Below are the code and all the weights of a small trained network. Each question names an input and a target symbol and asks about switching units off, where a switched-off unit gives its printed mean instead of its output.

import numpy as np


def w(rows, s, z=0):
    codes = np.array(rows[::2]) - 128.0
    scale = np.full(codes.shape[1], s)
    scale[-1] = z or s
    return codes * scale


def f(y):
    return np.maximum(y, 0)


def softmax(a):
    e = np.exp(a - a.max(-1, keepdims=True))
    return e / e.sum(-1, keepdims=True)


def log_softmax(a):
    a = a - a.max(-1, keepdims=True)
    return a - np.log(np.exp(a).sum(-1, keepdims=True))


def net(x, mask):
    ids = ['αβγδεζθλξπστφψω'.index(c) for c in x.split()]
    T = len(ids)
    res = E[ids] + P[:T]
    r = res
    for j in range(2):
        rows = slice(2 * j, 2 * j + 2)
        q, k, v = (r @ M[0][rows].T for M in (Q, K, V))
        z = softmax(np.where(np.tri(T) > 0, q @ k.T / 2**0.5, -1e9)) @ v
        o = O[0][rows]
        res = res + np.where(mask[j], z, o[:, -1]) @ o[:, :-1]
    y = f(res @ A[0][:, :-1].T + A[0][:, -1])
    res = res + np.where(mask[2:18], y, B[0][:, -1]) @ B[0][:, :-1]
    return log_softmax(res[-1] @ U[:, :-1].T + U[:, -1])


Q, K, V, O, A, B = {}, {}, {}, {}, {}, {}
E = w([
[199,215,228,156],'α',
[130,233,104,93],'β',
[115,75,201,222],'γ',
[138,131,170,185],'δ',
[159,37,128,159],'ε',
[153,79,135,94],'ζ',
[87,68,204,67],'θ',
[186,150,186,95],'λ',
[169,86,83,91],'ξ',
[162,131,173,205],'π',
[197,135,116,127],'σ',
[116,185,206,3],'τ',
[158,156,198,64],'φ',
[131,135,150,174],'ψ',
[167,163,139,71],'ω',
],0.017)
P = w([
[247,89,128,116],'0',
[99,142,131,65],'1',
[94,142,140,70],'2',
[91,142,151,70],'3',
[92,143,154,76],'4',
[90,150,165,65],'5',
[102,151,151,70],'6',
],0.016)
Q[0] = w([
[51,157,88,168],'H1',
[196,134,135,57],'H1',
[195,36,162,5],'H2',
[98,178,224,100],'H2',
],0.013)
K[0] = w([
[75,150,117,111],'H1',
[190,132,122,114],'H1',
[249,109,94,127],'H2',
[141,127,231,108],'H2',
],0.02)
V[0] = w([
[89,163,87,22],'H1',
[101,169,229,131],'H1',
[136,141,252,46],'H2',
[183,230,122,162],'H2',
],0.016)
O[0] = w([
[204,186,52,44,105],'H1',
[208,205,210,120,106],'H1',
[198,215,200,113,250],'H2',
[132,225,63,251,136],'H2',
],0.011,0.019)
A[0] = w([
[131,171,9,121,43],'N1',
[123,96,97,95,240],'N2',
[162,119,155,103,47],'N3',
[128,104,51,86,156],'N4',
[70,157,73,173,124],'N5',
[96,65,76,77,128],'N6',
[42,189,136,106,146],'N7',
[143,81,149,156,69],'N8',
[183,159,188,138,114],'N9',
[153,83,118,93,33],'N10',
[136,125,92,154,49],'N11',
[74,104,101,141,65],'N12',
[107,122,118,69,199],'N13',
[99,88,140,113,246],'N14',
[143,147,116,91,119],'N15',
[185,155,85,112,2],'N16',
],0.013,0.0047)
B[0] = w([
[186,73,157,63,155],'N1',
[144,210,190,101,146],'N2',
[44,126,83,180,183],'N3',
[182,185,140,231,134],'N4',
[147,109,58,2,155],'N5',
[209,91,171,183,158],'N6',
[193,79,50,216,164],'N7',
[63,169,138,50,144],'N8',
[51,71,29,127,251],'N9',
[81,196,79,191,146],'N10',
[43,129,121,96,135],'N11',
[120,63,47,189,147],'N12',
[238,105,95,187,165],'N13',
[188,215,172,114,170],'N14',
[134,24,104,127,170],'N15',
[12,137,231,164,170],'N16',
],0.0055,0.031)
U = w([
[148,166,105,193,56],'α',
[230,152,40,68,172],'β',
[82,106,229,111,2],'γ',
[114,92,133,153,121],'δ',
[134,2,128,171,19],'ε',
[251,150,247,106,232],'ζ',
[94,16,120,15,169],'θ',
[133,132,119,159,178],'λ',
[204,61,76,174,52],'ξ',
[99,75,111,174,124],'π',
[109,24,11,150,43],'σ',
[31,168,146,77,56],'τ',
[103,135,114,134,201],'φ',
[114,78,106,152,149],'ψ',
[150,120,108,135,134],'ω',
],0.0064,0.0048)

Each question gives the input, a string of symbols that net reads in full, and the target symbol t.
The units are the heads (2 rows each of Q, K, V and O) and the neurons (one row each of A and B). Each row of codes is followed by its name. A weight is (code - 128) times the scale printed after its matrix; where a second scale follows, it is the last column's (O, A, B and U).
mask holds one flag per unit, heads first, then neurons. A switched-off unit (its flag False) gives its mean, the last column of its rows in O or B, instead of its output. The means were averaged over made-up inputs and are rounded, as every weight is.
A unit's drop is (log p(t) with every unit on - log p(t) with that unit switched off) / (log p(t) with every unit on - log p(t) with every unit switched off).
The circuit of an input: a set's keep is (log p(t) with only the set's units on - log p(t) with every unit switched off) / (log p(t) with every unit on - log p(t) with every unit switched off). Starting from the 12 units with the biggest drops (on a tie, the unit counted first), units are removed one at a time, each time the one whose removal leaves the highest keep (on an exact tie, the one counted first), for as long as the keep stays at least 0.8.
units of the circuit, in order: the units of the circuit, biggest drop first
top k neurons: the k neurons with the biggest drops, biggest first
which heads matter: for each layer, one digit per head in row order, 1 if its drop is at least 0.15 and else 0, layers parted by /
drop of u: that unit's drop, to one decimal
input θ ζ ζ ζ τ, target θ: units of the circuit, in order => (H2; N9)
input ε θ γ ζ ζ ξ, target ε: top 2 neurons => (N12; N6)
input ε ζ ζ ζ θ θ σ, target ε: units of the circuit, in order => (H1; H2; N6)
input θ σ ζ ζ ψ, target θ: which heads matter => 11
input β γ α, target α: which heads matter => 01
input ξ ζ σ, target ξ: top 3 neurons => (N6; N9; N4)
input θ ζ θ, target θ: units of the circuit, in order => (H2)
input θ θ ζ β θ δ β, target θ: units of the circuit, in order => (N9; H2)
input θ ζ ζ τ ε β, target τ: units of the circuit, in order => (N16; N9; H2; H1)
input β θ π σ, target β: units of the circuit, in order => (H2; N5; H1)
input ξ ζ ζ θ δ ζ ψ, target θ: units of the circuit, in order => (H2; N9)
input γ ζ ζ β ζ, target γ: units of the circuit, in order => (H1; N8)
input β ζ β, target β: which heads matter => 10
input τ β β β θ θ, target τ: top neuron => (N9)
input ζ θ ζ ω, target ζ: top 2 neurons => (N9; N3)
input ξ ξ ζ σ, target ξ: top 2 neurons => (N6; N9)
input ζ θ τ ψ, target τ: top 3 neurons => (N9; N16; N3)
input τ ζ θ ζ ζ, target τ: top 2 neurons => (N16; N9)
input β ξ α, target α: top 2 neurons => (N9; N16)
input γ θ ζ ζ τ, target γ: units of the circuit, in order => (H1)
input ζ φ σ σ β ε σ, target ζ: drop of N3 => 0.3
input ξ ξ σ β γ ζ φ, target ξ: drop of N12 => 0.2
input τ τ α ζ, target τ: drop of H2 => 0.5
input ε θ ζ, target ε: top 2 neurons => (N12; N6)
